Below are the code and all the weights of a small trained network. Each question names an input and a class and asks about switching units off, where a switched-off unit gives its printed mean instead of its output.

import numpy as np


def w(rows, s, z=0):
    codes = np.array(rows[::2]) - 128.0
    scale = np.full(codes.shape[1], s)
    scale[-1] = z or s
    return codes * scale


def f(y):
    return y / 2 * (1 + np.tanh(0.7978845608 * (y + 0.044715 * y**3)))


def log_softmax(a):
    a = a - a.max(-1, keepdims=True)
    return a - np.log(np.exp(a).sum(-1, keepdims=True))


def net(x, mask):
    res = np.array(x, float).reshape(1, 7) / 4 @ E
    y = f(res @ A[0][:, :-1].T + A[0][:, -1])
    res = res + np.where(mask, y, B[0][:, -1]) @ B[0][:, :-1]
    return log_softmax(res[-1] @ U[:, :-1].T + U[:, -1])


A, B = {}, {}
E = w([
[127,131,130,129,129,126,131,130,132,129,129],'x0',
[126,124,126,125,124,123,130,127,137,127,134],'x1',
[143,245,144,103,94,115,107,29,140,117,116],'x2',
[131,131,129,126,127,137,133,131,134,139,127],'x3',
[131,121,135,126,136,135,129,117,128,137,134],'x4',
[65,123,162,158,66,74,147,109,77,197,120],'x5',
[143,107,117,156,158,88,31,141,185,172,71],'x6',
],0.012)
A[0] = w([
[149,114,122,140,167,147,117,160,131,101,122,177],'neuron 1',
[160,142,119,107,155,175,123,119,165,57,141,255],'neuron 2',
[123,106,115,111,103,150,156,171,101,122,134,157],'neuron 3',
[102,180,145,130,59,103,187,64,69,135,140,119],'neuron 4',
[114,47,131,123,142,168,251,203,63,92,163,229],'neuron 5',
[131,152,136,132,137,105,97,112,148,138,118,88],'neuron 6',
[88,134,141,146,96,73,158,104,81,196,127,184],'neuron 7',
[126,131,125,118,132,130,118,146,137,121,121,146],'neuron 8',
[122,111,121,130,119,113,128,152,125,170,124,111],'neuron 9',
[128,49,123,170,159,109,74,199,150,179,106,124],'neuron 10',
[88,108,151,159,91,57,128,139,88,206,116,139],'neuron 11',
[147,178,127,125,126,96,31,88,169,166,90,26],'neuron 12',
[151,84,100,140,200,144,69,199,166,120,105,165],'neuron 13',
[132,162,140,131,142,96,68,99,161,147,106,53],'neuron 14',
[142,109,145,133,151,141,110,146,165,106,130,211],'neuron 15',
[156,122,115,127,137,145,111,149,169,118,121,164],'neuron 16',
[109,110,134,135,110,111,121,158,133,169,122,106],'neuron 17',
[137,113,126,125,151,144,99,161,147,123,123,196],'neuron 18',
[115,141,139,147,92,100,163,97,99,163,134,140],'neuron 19',
[137,201,138,102,111,158,191,68,119,89,150,138],'neuron 20',
[125,152,116,90,148,160,141,109,132,100,138,156],'neuron 21',
],0.013,0.005)
B[0] = w([
[108,161,150,91,144,119,142,125,140,141,138,175],'neuron 1',
[213,121,107,81,174,144,117,150,163,58,142,210],'neuron 2',
[129,132,128,161,131,126,123,113,163,145,131,165],'neuron 3',
[89,165,193,53,44,121,140,137,102,147,146,206],'neuron 4',
[123,208,116,223,134,136,109,111,249,140,131,253],'neuron 5',
[125,132,131,158,133,137,134,126,158,138,135,146],'neuron 6',
[63,136,144,168,81,100,139,125,95,173,108,191],'neuron 7',
[126,125,142,120,147,137,127,109,128,133,142,137],'neuron 8',
[136,94,123,152,119,135,123,119,102,129,128,145],'neuron 9',
[132,50,122,101,142,124,138,141,21,120,114,216],'neuron 10',
[133,42,99,206,85,147,119,118,75,135,109,191],'neuron 11',
[108,176,113,212,142,133,124,119,216,132,147,184],'neuron 12',
[60,163,141,37,180,108,135,115,95,170,123,228],'neuron 13',
[129,158,119,183,133,144,135,133,186,146,128,163],'neuron 14',
[115,157,134,83,157,129,127,136,132,144,125,172],'neuron 15',
[112,163,144,107,153,117,143,129,141,142,127,168],'neuron 16',
[144,90,120,163,120,136,123,123,96,124,117,150],'neuron 17',
[109,140,134,89,164,121,138,122,126,150,131,172],'neuron 18',
[84,149,162,116,86,123,138,121,116,157,138,168],'neuron 19',
[195,76,127,53,106,128,127,149,94,67,123,203],'neuron 20',
[176,108,116,119,131,128,118,139,126,76,131,164],'neuron 21',
],0.02,0.021)
U = w([
[150,205,73,154,198,156,86,137,233,102,160,254],'0',
[65,158,195,39,126,77,172,147,58,152,135,187],'1',
[97,153,120,255,69,139,108,97,175,150,133,50],'2',
[129,13,77,155,143,123,113,147,29,126,83,21],'3',
[218,82,113,79,115,154,113,183,96,28,151,73],'4',
],0.0064,0.0012)

Each question gives the input, the list of numbers given to net, and the class t.
The units are the neurons (one row each of A and B). Each row of codes is followed by its name. A weight is (code - 128) times the scale printed after its matrix; where a second scale follows, it is the last column's (A, B and U).
mask holds one flag per neuron, in row order. A switched-off neuron (its flag False) gives its mean, the last column of its row in B, instead of its output. The means were averaged over made-up inputs and are rounded, as every weight is.
A unit's drop is (log p(t) with every unit on - log p(t) with that unit switched off) / (log p(t) with every unit on - log p(t) with every unit switched off).
unit that matters most: the unit with the biggest drop
k most important neurons: the k neurons with the biggest drops, biggest first
drop when u is switched off: that unit's drop, to one decimal
input [1,-8,2,0,-3,-1,-8], class 4: unit that matters most => neuron 20
input [-2,3,-7,3,-8,7,1], class 3: 3 most important neurons => [neuron 10; neuron 11; neuron 12]
input [0,-7,0,-1,1,6,1], class 3: 2 most important neurons => [neuron 5; neuron 11]
input [-6,-8,0,8,0,-4,5], class 1: 2 most important neurons => [neuron 5; neuron 13]
input [-6,5,0,1,5,7,-2], class 2: 3 most important neurons => [neuron 13; neuron 11; neuron 10]
input [-1,8,-3,2,5,1,8], class 3: 2 most important neurons => [neuron 10; neuron 4]
input [-7,-2,3,3,2,0,3], class 0: 3 most important neurons => [neuron 11; neuron 7; neuron 4]
input [-3,2,0,-5,3,-1,6], class 1: 3 most important neurons => [neuron 5; neuron 10; neuron 13]
input [4,5,-7,2,-2,1,5], class 3: 4 most important neurons => [neuron 10; neuron 4; neuron 11; neuron 17]
input [5,7,6,-6,-2,0,1], class 0: 2 most important neurons => [neuron 12; neuron 10]
input [7,-6,-5,-6,5,7,0], class 2: 2 most important neurons => [neuron 5; neuron 20]
input [-1,-7,8,1,-5,-4,-1], class 4: 2 most important neurons => [neuron 20; neuron 5]
input [-2,0,-6,5,0,4,8], class 3: drop when neuron 2 is switched off => 0.0
input [-5,-6,-2,0,-6,-2,0], class 0: drop when neuron 4 is switched off => 2.3
input [0,-8,-6,-8,7,-4,-2], class 0: unit that matters most => neuron 5
input [-5,3,5,-4,1,1,4], class 2: drop when neuron 13 is switched off => 0.1
